Below are the code and all the weights of a small trained network. Each question names an input and a class and asks about switching units off, where a switched-off unit gives its printed mean instead of its output.

import numpy as np


def w(rows, s, z=0):
    codes = np.array(rows[::2]) - 128.0
    scale = np.full(codes.shape[1], s)
    scale[-1] = z or s
    return codes * scale


def f(y):
    return np.maximum(y, 0)


def log_softmax(a):
    a = a - a.max(-1, keepdims=True)
    return a - np.log(np.exp(a).sum(-1, keepdims=True))


def net(x, mask):
    res = np.array(x, float).reshape(1, 8) / 4 @ E
    y = f(res @ A[0][:, :-1].T + A[0][:, -1])
    res = res + np.where(mask, y, B[0][:, -1]) @ B[0][:, :-1]
    return log_softmax(res[-1] @ U[:, :-1].T + U[:, -1])


A, B = {}, {}
E = w([
[99,56,124,157,115,144,94,136,11],'x0',
[127,129,116,131,118,117,128,142,125],'x1',
[126,126,135,125,135,133,130,118,127],'x2',
[155,124,112,116,40,221,71,122,129],'x3',
[128,127,123,134,123,129,131,135,127],'x4',
[126,128,125,123,129,124,124,127,126],'x5',
[76,170,142,116,56,103,191,66,83],'x6',
[87,166,121,208,131,120,62,78,166],'x7',
],0.011)
A[0] = w([
[136,155,95,88,99,146,89,120,125,209],'n1',
[173,236,125,80,135,132,156,127,212,99],'n2',
[176,138,120,105,30,224,82,118,141,29],'n3',
[148,133,137,168,164,140,70,176,149,43],'n4',
[178,85,136,1,119,143,191,189,100,36],'n5',
[66,180,152,143,14,105,201,77,94,22],'n6',
[156,101,117,152,180,164,98,189,151,10],'n7',
[114,158,112,189,128,114,76,85,144,13],'n8',
],0.0093,0.012)
B[0] = w([
[76,57,142,102,139,98,148,157,185,254],'n1',
[117,89,118,183,142,179,72,182,7,241],'n2',
[161,188,190,168,195,2,195,140,66,212],'n3',
[188,164,95,91,106,142,154,64,131,152],'n4',
[117,170,79,227,75,137,138,7,185,212],'n5',
[224,142,94,53,197,156,51,117,142,219],'n6',
[242,187,83,30,166,136,107,68,113,155],'n7',
[108,134,78,194,53,155,209,21,191,146],'n8',
],0.0099,0.0085)
U = w([
[195,162,88,47,147,154,100,101,135,23],'0',
[108,153,98,217,82,155,143,65,176,41],'1',
[124,161,174,157,183,27,179,155,110,54],'2',
[101,117,151,115,108,147,122,154,139,248],'3',
[113,89,123,176,102,195,86,157,10,43],'4',
[101,125,137,114,105,137,131,156,154,235],'5',
[106,120,152,111,115,157,138,145,156,228],'6',
[96,125,138,112,122,132,130,152,152,210],'7',
],0.013)

Each question gives the input, the list of numbers given to net, and the class t.
The units are the neurons (one row each of A and B). Each row of codes is followed by its name. A weight is (code - 128) times the scale printed after its matrix; where a second scale follows, it is the last column's (A, B and U).
mask holds one flag per neuron, in row order. A switched-off neuron (its flag False) gives its mean, the last column of its row in B, instead of its output. The means were averaged over made-up inputs and are rounded, as every weight is.
A unit's drop is (log p(t) with every unit on - log p(t) with that unit switched off) / (log p(t) with every unit on - log p(t) with every unit switched off).
The circuit of an input: a set's keep is (log p(t) with only the set's units on - log p(t) with every unit switched off) / (log p(t) with every unit on - log p(t) with every unit switched off). Starting from all 8 units, units are removed one at a time, each time the one whose removal leaves the highest keep (on an exact tie, the one counted first), for as long as the keep stays at least 0.8.
circuit, biggest first: the units of the circuit, biggest drop first
top k neurons: the k neurons with the biggest drops, biggest first
drop when u is switched off: that unit's drop, to one decimal
input [6,-1,6,6,-4,-4,4,-5], class 2: top 2 neurons : [n3; n2]
input [-8,-3,6,-8,3,1,8,4], class 0: top 2 neurons : [n6; n3]
input [4,6,-2,6,8,-2,1,2], class 5: circuit, biggest first : [n2]
input [7,7,5,-3,-7,0,3,-7], class 1: top 2 neurons : [n5; n2]
input [8,-7,2,2,-6,8,-8,-6], class 0: top 2 neurons : [n7; n2]
input [5,-1,2,3,4,0,-3,6], class 1: top 4 neurons : [n2; n8; n6; n4]
input [-4,7,-7,6,-1,-6,-7,5], class 0: top 3 neurons : [n7; n4; n5]
input [-1,-7,-1,-8,3,-7,-1,8], class 1: top 2 neurons : [n8; n3]
input [7,-1,-1,8,1,3,8,-7], class 0: top 2 neurons : [n6; n2]
input [-4,-8,3,-7,5,8,0,-8], class 1: top 2 neurons : [n5; n3]
input [1,-8,5,7,0,-2,8,8], class 0: top 2 neurons : [n6; n5]
input [4,5,7,-5,1,-5,-2,-4], class 6: top 2 neurons : [n3; n2]
input [-7,3,-5,0,2,6,7,1], class 0: drop when n6 is switched off : 2.0
input [2,4,3,7,-2,-3,-4,4], class 2: drop when n3 is switched off : 0.8
input [-7,0,-6,-1,-5,2,5,-2], class 4: drop when n2 is switched off : 0.9
input [3,-3,7,-6,8,3,0,-6], class 5: circuit, biggest first : [n3]
